Below are the code and all the weights of a small trained network. Each question names an input and a class and asks about switching units off, where a switched-off unit gives its printed mean instead of its output.

import numpy as np


def w(rows, s, z=0):
    codes = np.array(rows[::2]) - 128.0
    scale = np.full(codes.shape[1], s)
    scale[-1] = z or s
    return codes * scale


def f(y):
    return np.maximum(y, 0)


def log_softmax(a):
    a = a - a.max(-1, keepdims=True)
    return a - np.log(np.exp(a).sum(-1, keepdims=True))


def net(x, mask):
    res = np.array(x, float).reshape(1, 7) / 4 @ E
    y = f(res @ A[0][:, :-1].T + A[0][:, -1])
    res = res + np.where(mask, y, B[0][:, -1]) @ B[0][:, :-1]
    return log_softmax(res[-1] @ U[:, :-1].T + U[:, -1])


A, B = {}, {}
E = w([
[135,125,129],'x0',
[127,127,129],'x1',
[129,127,129],'x2',
[180,40,12],'x3',
[34,42,170],'x4',
[254,55,203],'x5',
[126,129,131],'x6',
],0.0086)
A[0] = w([
[84,102,129,108],'N0',
[68,74,144,88],'N1',
[125,137,160,153],'N2',
[59,127,103,134],'N3',
[99,132,198,138],'N4',
[102,38,71,101],'N5',
[143,110,97,28],'N6',
[131,115,111,2],'N7',
[81,74,149,102],'N8',
[157,177,92,226],'N9',
[42,8,175,136],'N10',
[127,46,96,108],'N11',
[104,148,97,247],'N12',
[156,112,64,9],'N13',
[74,201,234,115],'N14',
[152,159,103,247],'N15',
[114,178,157,88],'N16',
[123,105,106,156],'N17',
[175,95,190,188],'N18',
[70,118,228,75],'N19',
[164,79,98,47],'N20',
[150,84,165,137],'N21',
[117,25,148,80],'N22',
[128,184,191,53],'N23',
[195,101,33,141],'N24',
[112,176,70,170],'N25',
[54,161,104,120],'N26',
[117,111,83,54],'N27',
],0.014,0.0036)
B[0] = w([
[158,154,179,167],'N0',
[193,209,158,187],'N1',
[50,56,29,158],'N2',
[181,26,180,202],'N3',
[87,97,84,190],'N4',
[55,154,68,213],'N5',
[119,161,90,150],'N6',
[78,107,59,132],'N7',
[204,241,167,182],'N8',
[163,153,168,195],'N9',
[201,232,120,250],'N10',
[54,156,133,199],'N11',
[137,33,220,193],'N12',
[121,150,76,174],'N13',
[107,112,47,244],'N14',
[178,162,170,185],'N15',
[80,112,56,170],'N16',
[126,179,134,161],'N17',
[43,4,188,216],'N18',
[125,163,70,213],'N19',
[112,64,57,181],'N20',
[94,74,191,185],'N21',
[137,153,164,202],'N22',
[127,164,54,182],'N23',
[111,125,127,240],'N24',
[155,79,208,202],'N25',
[114,30,254,215],'N26',
[44,121,121,158],'N27',
],0.0051,0.011)
U = w([
[106,23,245,50],'0',
[140,136,149,239],'1',
[131,134,146,213],'2',
[62,160,12,2],'3',
[146,139,170,162],'4',
[246,254,188,34],'5',
],0.0079,0.0061)

Each question gives the input, the list of numbers given to net, and the class t.
The units are the neurons (one row each of A and B). Each row of codes is followed by its name. A weight is (code - 128) times the scale printed after its matrix; where a second scale follows, it is the last column's (A, B and U).
mask holds one flag per neuron, in row order. A switched-off neuron (its flag False) gives its mean, the last column of its row in B, instead of its output. The means were averaged over made-up inputs and are rounded, as every weight is.
A unit's drop is (log p(t) with every unit on - log p(t) with that unit switched off) / (log p(t) with every unit on - log p(t) with every unit switched off).
The circuit of an input: a set's keep is (log p(t) with only the set's units on - log p(t) with every unit switched off) / (log p(t) with every unit on - log p(t) with every unit switched off). Starting from the 12 units with the biggest drops (on a tie, the unit counted first), units are removed one at a time, each time the one whose removal leaves the highest keep (on an exact tie, the one counted first), for as long as the keep stays at least 0.8.
units of the circuit, in order: the units of the circuit, biggest drop first
most important unit: the unit with the biggest drop
top k neurons: the k neurons with the biggest drops, biggest first
drop of u: that unit's drop, to one decimal
input [8,-4,-8,5,7,-8,2], class 0: most important unit : N26
input [-1,4,1,5,8,2,-3], class 5: units of the circuit, in order : N10, N8
input [0,-1,2,-8,-5,-3,-3], class 3: units of the circuit, in order : N14, N16
input [-4,-4,4,-3,-4,8,7], class 0: top 2 neurons : N18, N10
input [1,2,0,6,-5,8,5], class 0: top 3 neurons : N18, N10, N21
input [-5,2,5,6,3,-1,5], class 3: units of the circuit, in order : N5, N26
input [8,-6,-8,-7,1,-8,1], class 0: top 2 neurons : N26, N3
input [-3,1,6,-6,-8,-8,2], class 0: units of the circuit, in order : N26, N25
input [1,-6,0,-8,8,0,-4], class 3: units of the circuit, in order : N14, N19
input [4,-3,1,7,6,6,-1], class 3: units of the circuit, in order : N5, N26
input [-3,-4,-4,-8,-8,-5,3], class 3: top 2 neurons : N14, N16
input [3,6,3,1,5,4,-2], class 5: top 3 neurons : N10, N8, N26
input [8,-6,7,8,0,7,-7], class 3: units of the circuit, in order : N5, N26, N20
input [0,6,-7,-6,8,5,5], class 5: units of the circuit, in order : N10
input [7,-6,4,-7,6,-5,5], class 3: top 2 neurons : N14, N19
input [1,-7,2,6,-7,-7,0], class 0: top 3 neurons : N25, N12, N10
input [1,6,8,-1,6,-8,4], class 0: top 3 neurons : N26, N3, N12
input [-3,4,-3,-1,7,4,1], class 5: top 3 neurons : N10, N8, N1
input [5,5,2,3,7,-3,-3], class 5: drop of N18 : 0.1
input [-1,5,-5,-7,-3,6,4], class 3: drop of N25 : 0.1
input [5,6,-1,-2,-5,-5,-5], class 0: most important unit : N10
